Below are the code and all the weights of a small trained network. Each question names an input and a class and asks about switching units off, where a switched-off unit gives its printed mean instead of its output.

import numpy as np


def w(rows, s, z=0):
    codes = np.array(rows[::2]) - 128.0
    scale = np.full(codes.shape[1], s)
    scale[-1] = z or s
    return codes * scale


def norm(h):
    return h / np.sqrt((h * h).mean(-1, keepdims=True) + 1e-5)


def f(y):
    return np.maximum(y, 0)


def log_softmax(a):
    a = a - a.max(-1, keepdims=True)
    return a - np.log(np.exp(a).sum(-1, keepdims=True))


def net(x, mask):
    res = np.array(x, float).reshape(1, 6) / 4 @ E
    u = 0
    for l in range(3):
        y = f(norm(res) @ A[l][:, :-1].T + A[l][:, -1])
        res = res + np.where(mask[u : u + 7], y, B[l][:, -1]) @ B[l][:, :-1]
        u += 7
    return log_softmax(norm(res)[-1] @ U[:, :-1].T + U[:, -1])


A, B = {}, {}
E = w([
[174,41,179,80,91],'x0',
[150,89,97,185,43],'x1',
[83,138,127,136,49],'x2',
[233,167,175,98,129],'x3',
[147,204,254,168,102],'x4',
[151,125,115,100,158],'x5',
],0.0082)
A[0] = w([
[189,206,113,96,115,136],'L0N1',
[109,105,32,148,40,105],'L0N2',
[108,79,82,161,27,148],'L0N3',
[254,77,104,116,96,168],'L0N4',
[141,169,85,152,39,1],'L0N5',
[145,125,129,241,96,78],'L0N6',
[116,112,96,96,166,76],'L0N7',
],0.0094,0.0042)
B[0] = w([
[128,130,112,102,86,206],'L0N1',
[164,38,221,143,58,244],'L0N2',
[189,57,136,213,48,254],'L0N3',
[126,82,165,254,40,240],'L0N4',
[37,129,158,139,157,162],'L0N5',
[92,132,96,80,103,195],'L0N6',
[73,125,166,82,180,161],'L0N7',
],0.0097,0.0051)
A[1] = w([
[150,153,96,48,148,88],'L1N1',
[94,139,157,164,64,3],'L1N2',
[213,161,100,48,156,114],'L1N3',
[28,214,144,188,89,103],'L1N4',
[254,68,246,142,97,162],'L1N5',
[123,81,155,90,198,117],'L1N6',
[129,90,65,189,16,137],'L1N7',
],0.0078,0.0048)
B[1] = w([
[134,82,82,151,119,136],'L1N1',
[198,50,20,76,214,150],'L1N2',
[140,30,129,255,72,143],'L1N3',
[37,210,233,64,115,181],'L1N4',
[68,27,52,243,35,255],'L1N5',
[137,112,19,77,188,144],'L1N6',
[100,53,186,221,17,240],'L1N7',
],0.0074,0.0091)
A[2] = w([
[203,152,123,158,148,164],'L2N1',
[141,95,176,150,91,129],'L2N2',
[127,107,110,166,179,105],'L2N3',
[158,161,149,136,136,102],'L2N4',
[104,84,119,86,130,147],'L2N5',
[249,171,103,149,111,254],'L2N6',
[101,191,116,167,136,55],'L2N7',
],0.014,0.0031)
B[2] = w([
[13,119,139,134,25,142],'L2N1',
[103,129,56,143,73,254],'L2N2',
[120,136,98,1,119,149],'L2N3',
[57,165,82,112,91,139],'L2N4',
[192,76,44,145,138,155],'L2N5',
[34,92,167,157,14,159],'L2N6',
[199,204,220,8,118,157],'L2N7',
],0.0086,0.0091)
U = w([
[249,114,122,205,170,2],'0',
[188,62,25,72,247,151],'1',
[99,232,183,74,122,150],'2',
[89,40,129,225,9,227],'3',
],0.012,0.007)

Each question gives the input, the list of numbers given to net, and the class t.
The units are the neurons (one row each of A and B). Each row of codes is followed by its name. A weight is (code - 128) times the scale printed after its matrix; where a second scale follows, it is the last column's (A, B and U).
mask holds one flag per neuron, layer by layer. A switched-off neuron (its flag False) gives its mean, the last column of its row in B, instead of its output. The means were averaged over made-up inputs and are rounded, as every weight is.
A unit's drop is (log p(t) with every unit on - log p(t) with that unit switched off) / (log p(t) with every unit on - log p(t) with every unit switched off).
k most important neurons: the k neurons with the biggest drops, biggest first
k most important neurons of layer l: the k neurons of layer l with the biggest drops, biggest first
drop of u: that unit's drop, to one decimal
input [-7,4,-7,-6,-5,8], class 1: 2 most important neurons -> (L0N4; L1N5)
input [-5,-7,2,3,-3,1], class 1: most important neuron -> (L0N4)
input [-4,4,-5,-4,4,2], class 2: 4 most important neurons -> (L0N3; L0N2; L0N4; L1N5)
input [-6,-1,-7,1,1,8], class 2: 3 most important neurons of layer 1 -> (L1N5; L1N7; L1N2)
input [5,-6,-6,4,-8,-6], class 1: 3 most important neurons of layer 0 -> (L0N3; L0N2; L0N7)
input [-1,-2,0,0,8,-1], class 2: 2 most important neurons of layer 0 -> (L0N2; L0N3)
input [-6,-5,7,-5,-8,8], class 1: 2 most important neurons of layer 1 -> (L1N5; L1N7)
input [0,-7,-7,-7,2,-8], class 1: 2 most important neurons of layer 1 -> (L1N6; L1N7)
input [-5,-6,-7,6,-6,7], class 1: 2 most important neurons -> (L0N3; L0N7)
input [-8,-3,1,-1,-3,5], class 1: 3 most important neurons of layer 0 -> (L0N4; L0N3; L0N7)
input [-5,4,-8,-3,-6,5], class 1: 2 most important neurons of layer 0 -> (L0N3; L0N7)
input [-1,-3,1,3,-6,-3], class 1: drop of L0N7 -> 0.7
